Below are the code and all the weights of a small trained network. Each question names an input and a class and asks about switching units off, where a switched-off unit gives its printed mean instead of its output.

import numpy as np


def w(rows, s, z=0):
    codes = np.array(rows[::2]) - 128.0
    scale = np.full(codes.shape[1], s)
    scale[-1] = z or s
    return codes * scale


def f(y):
    return np.maximum(y, 0)


def log_softmax(a):
    a = a - a.max(-1, keepdims=True)
    return a - np.log(np.exp(a).sum(-1, keepdims=True))


def net(x, mask):
    res = np.array(x, float).reshape(1, 4) / 4 @ E
    y = f(res @ A[0][:, :-1].T + A[0][:, -1])
    res = res + np.where(mask, y, B[0][:, -1]) @ B[0][:, :-1]
    return log_softmax(res[-1] @ U[:, :-1].T + U[:, -1])


A, B = {}, {}
E = w([
[131,126,125],'x0',
[190,197,48],'x1',
[2,145,57],'x2',
[152,44,105],'x3',
],0.0092)
A[0] = w([
[243,161,248,51],'neuron 0',
[87,182,107,234],'neuron 1',
[32,81,212,63],'neuron 2',
[165,160,71,11],'neuron 3',
[54,103,66,108],'neuron 4',
[175,143,43,39],'neuron 5',
[156,137,91,42],'neuron 6',
[176,75,164,179],'neuron 7',
[181,115,227,181],'neuron 8',
[204,128,150,143],'neuron 9',
[154,102,152,2],'neuron 10',
[104,105,170,42],'neuron 11',
[95,153,102,17],'neuron 12',
[102,220,193,229],'neuron 13',
[47,126,76,206],'neuron 14',
[88,76,189,8],'neuron 15',
[222,123,184,72],'neuron 16',
[104,123,247,56],'neuron 17',
[96,100,163,22],'neuron 18',
[163,146,59,21],'neuron 19',
[87,174,141,165],'neuron 20',
[94,46,36,92],'neuron 21',
],0.011,0.004)
B[0] = w([
[175,151,18,230],'neuron 0',
[159,80,92,228],'neuron 1',
[103,198,70,230],'neuron 2',
[63,220,172,160],'neuron 3',
[157,112,3,222],'neuron 4',
[51,225,105,173],'neuron 5',
[45,163,103,143],'neuron 6',
[95,85,87,201],'neuron 7',
[112,92,49,221],'neuron 8',
[129,119,53,189],'neuron 9',
[36,161,56,143],'neuron 10',
[54,219,115,153],'neuron 11',
[111,145,66,154],'neuron 12',
[212,42,132,222],'neuron 13',
[195,114,12,254],'neuron 14',
[81,254,145,177],'neuron 15',
[115,127,37,201],'neuron 16',
[94,178,96,195],'neuron 17',
[65,210,71,151],'neuron 18',
[64,227,192,161],'neuron 19',
[151,78,106,191],'neuron 20',
[150,72,51,199],'neuron 21',
],0.0077,0.0085)
U = w([
[86,254,98,68],'0',
[192,64,61,53],'1',
[182,61,89,252],'2',
[162,85,89,254],'3',
[175,37,130,155],'4',
[83,43,199,2],'5',
[88,76,206,2],'6',
],0.0094,0.0057)

Each question gives the input, the list of numbers given to net, and the class t.
The units are the neurons (one row each of A and B). Each row of codes is followed by its name. A weight is (code - 128) times the scale printed after its matrix; where a second scale follows, it is the last column's (A, B and U).
mask holds one flag per neuron, in row order. A switched-off neuron (its flag False) gives its mean, the last column of its row in B, instead of its output. The means were averaged over made-up inputs and are rounded, as every weight is.
A unit's drop is (log p(t) with every unit on - log p(t) with that unit switched off) / (log p(t) with every unit on - log p(t) with every unit switched off).
The circuit of an input: a set's keep is (log p(t) with only the set's units on - log p(t) with every unit switched off) / (log p(t) with every unit on - log p(t) with every unit switched off). Starting from the 12 units with the biggest drops (on a tie, the unit counted first), units are removed one at a time, each time the one whose removal leaves the highest keep (on an exact tie, the one counted first), for as long as the keep stays at least 0.8.
circuit, biggest first: the units of the circuit, biggest drop first
most important unit: the unit with the biggest drop
top k neurons: the k neurons with the biggest drops, biggest first
drop of u: that unit's drop, to one decimal
input [-5,-6,1,-3], class 0: circuit, biggest first -> neuron 2; neuron 15
input [-4,6,7,-2], class 1: circuit, biggest first -> neuron 14; neuron 1
input [-1,-5,-5,-3], class 0: most important unit -> neuron 17
input [-4,-4,7,-4], class 1: circuit, biggest first -> neuron 14; neuron 4
input [-1,-7,2,5], class 0: circuit, biggest first -> neuron 15; neuron 2
input [-2,-8,8,7], class 0: top 2 neurons -> neuron 15; neuron 2
input [3,4,2,4], class 0: top 4 neurons -> neuron 13; neuron 5; neuron 19; neuron 20
input [4,-6,2,-4], class 0: top 2 neurons -> neuron 2; neuron 15
input [0,-1,0,3], class 4: drop of neuron 13 -> -0.1
input [2,3,4,-4], class 1: drop of neuron 16 -> -0.1
input [-3,-6,3,1], class 0: drop of neuron 2 -> 0.2
input [-2,-1,-2,2], class 4: drop of neuron 2 -> 0.2
